Each row is followed by its group and then its class within the group.
[-34.6 -14.6  34.6  -1.0   1.0   6.1 -16.7   3.7 -22.2  -5.5  22.9 -14.5
  -1.9  -6.9  26.3  34.9 -19.7  -7.5  15.7 -32.7  29.6  78.4  -6.8  21.2]
B:BR
[-13.7  -8.6  20.4  42.3   6.8   4.8  -7.9   0.3  14.6  29.9  -5.1  25.0
 -35.9 -24.6 -60.3  39.6   0.3   2.8 -48.0  10.9  13.7  -5.5 -16.4  17.6]
A:DN
[-22.4  -9.9  18.8 -15.4  -5.1  15.5 -16.9  -7.1 -27.0  -7.9   4.0 -31.1
  21.2   0.8  35.1  27.9  -4.3 -13.7  31.5 -35.6  20.8  15.7   1.8   9.8]
B:Cr
[  8.0 -14.1  20.1  -7.7  15.5   7.7 -15.2 -11.9 -16.1   9.7 -14.9  19.0
  -1.1 -20.5  35.8   6.6  20.8   2.3  20.0 -41.1  13.9  34.2  -3.5  -0.4]
B:ZJ
[-13.8   4.7   4.6  14.6 -25.9  17.9   2.7  10.4   8.0   1.1   9.1 -12.2
  -2.8  16.9 -34.5   9.2  -2.1  -6.0  -3.5  26.7   8.3  16.8  37.2  41.9]
R:JC
[  0.9   2.1  22.1  -7.5 -15.1  25.3  -2.5  -3.5 -37.8  -9.0   4.8   5.5
  13.7  -2.5  36.8  34.7  -0.3 -20.8  38.8 -31.9  -5.0  15.3  17.5  35.9]
B:Cr
[ -9.1  -8.7  28.7  28.7 -27.0  19.3   3.8 -10.4  -2.7  23.0 -14.7  21.9
  -4.5 -21.7 -30.4  48.9  20.5  -9.4 -13.1  -4.9   5.4 -32.6 -66.3  41.4]
A:DN
[ -3.6 -45.6   7.6  32.9 -36.5  38.5   2.4   1.1 -22.9   9.1  -0.6  27.1
  -4.5  -7.3 -46.3  59.4  21.7 -18.6  15.7  32.3   4.9  -2.0 -14.2  61.1]
R:JC
[ -7.2  24.1 -19.7 -17.3 -34.5   6.0   9.2   3.2 -14.8   1.4 -10.3 -50.8
  23.8  12.5  39.0 -24.8 -10.9  -9.2  20.1 -11.9   2.1 -65.6  37.3  20.7]
B:Cr
[  2.4  -7.6  10.8  13.6   7.5  -1.8   4.2  -7.1  -1.9  19.8 -14.0  15.0
 -13.3 -19.1  -1.6  25.0  30.3   7.0 -22.1 -14.9   5.2 -16.2  -8.7  11.1]
A:NQ
[-30.3  -1.6  16.9  -6.2  -6.8  19.9 -15.8 -11.6 -12.3   3.4  10.7 -53.1
  12.7  -0.4  42.4  28.0  30.1 -21.8  12.2 -26.3  -4.0  31.7 -12.8  12.6]
B:BR
[  2.7  -3.8   8.7  15.3  -1.4  22.6   8.2   2.4  -1.4  13.8 -16.0  16.4
 -11.7 -18.2  -7.1  28.6  12.7   6.2  -3.9 -11.9   3.2 -28.3 -45.5  19.5]
A:NQ
[ -6.7 -42.8  38.9  67.7  10.4  18.5 -21.5   2.1   6.7  47.5 -36.0  54.1
 -24.0 -50.6 -60.5  50.7  10.6  -1.8 -34.8 -16.2  25.1 -15.9 -58.6  36.6]
A:FT
[ -5.1  20.8 -14.3  14.8 -63.2  -6.4  19.1   1.1  41.9  23.9   7.0 -21.3
 -13.9  -6.7 -33.4  -2.3  -5.3  14.8 -36.0  46.5   8.9 -41.8  16.4  20.2]
R:RC
[ -4.3 -31.6 -13.4  11.2 -31.8  17.8  -0.7   1.8  -5.7  -8.5  16.5  21.6
 -18.7  14.3 -36.9  31.3  -0.8  10.8   1.2  35.9  -0.7  50.6 -28.4  53.6]
R:RC
[ 27.1  -1.1  -4.3  20.1  44.2 -13.9  -1.8 -10.6   8.8  16.3 -16.6  42.5
 -19.8 -21.4 -15.6 -16.7   8.7   9.0 -32.4  -0.6 -19.3 -19.2  -5.3  -4.5]
A:NQ
[ -0.6 -22.8  15.6  56.2  49.2  -6.9 -13.4 -20.2  12.5  40.7 -48.8  47.3
  -9.6 -42.7 -60.3  24.0  -4.4  -6.8 -58.1 -12.4  -1.5 -32.8 -14.1  -3.5]
A:NQ
[ 19.4 -21.8   6.8  22.3 -13.7  12.6   0.1   7.6  -2.0  16.8 -31.4  28.1
 -24.9  -9.0  -4.6  35.4   9.0  -3.1  13.1  -1.5   7.9 -16.4 -38.8  24.7]
A:NQ
[-61.0 -25.9  55.9  10.0  17.2  35.6 -25.2  -9.3 -34.8   4.1  18.4  -2.5
  11.4 -57.3   2.2  63.1 -10.5 -24.9  -4.3 -49.1   5.5  62.3 -13.4  11.4]
B:Cr
[-30.2   7.0  31.4   4.1  26.9   1.1 -17.5  -8.0   5.9   3.8  10.5  -4.7
 -11.8 -22.3   6.1  23.4  -7.7 -14.0 -19.8 -27.1   6.5  54.2  19.0  -3.5]
B:ZJ
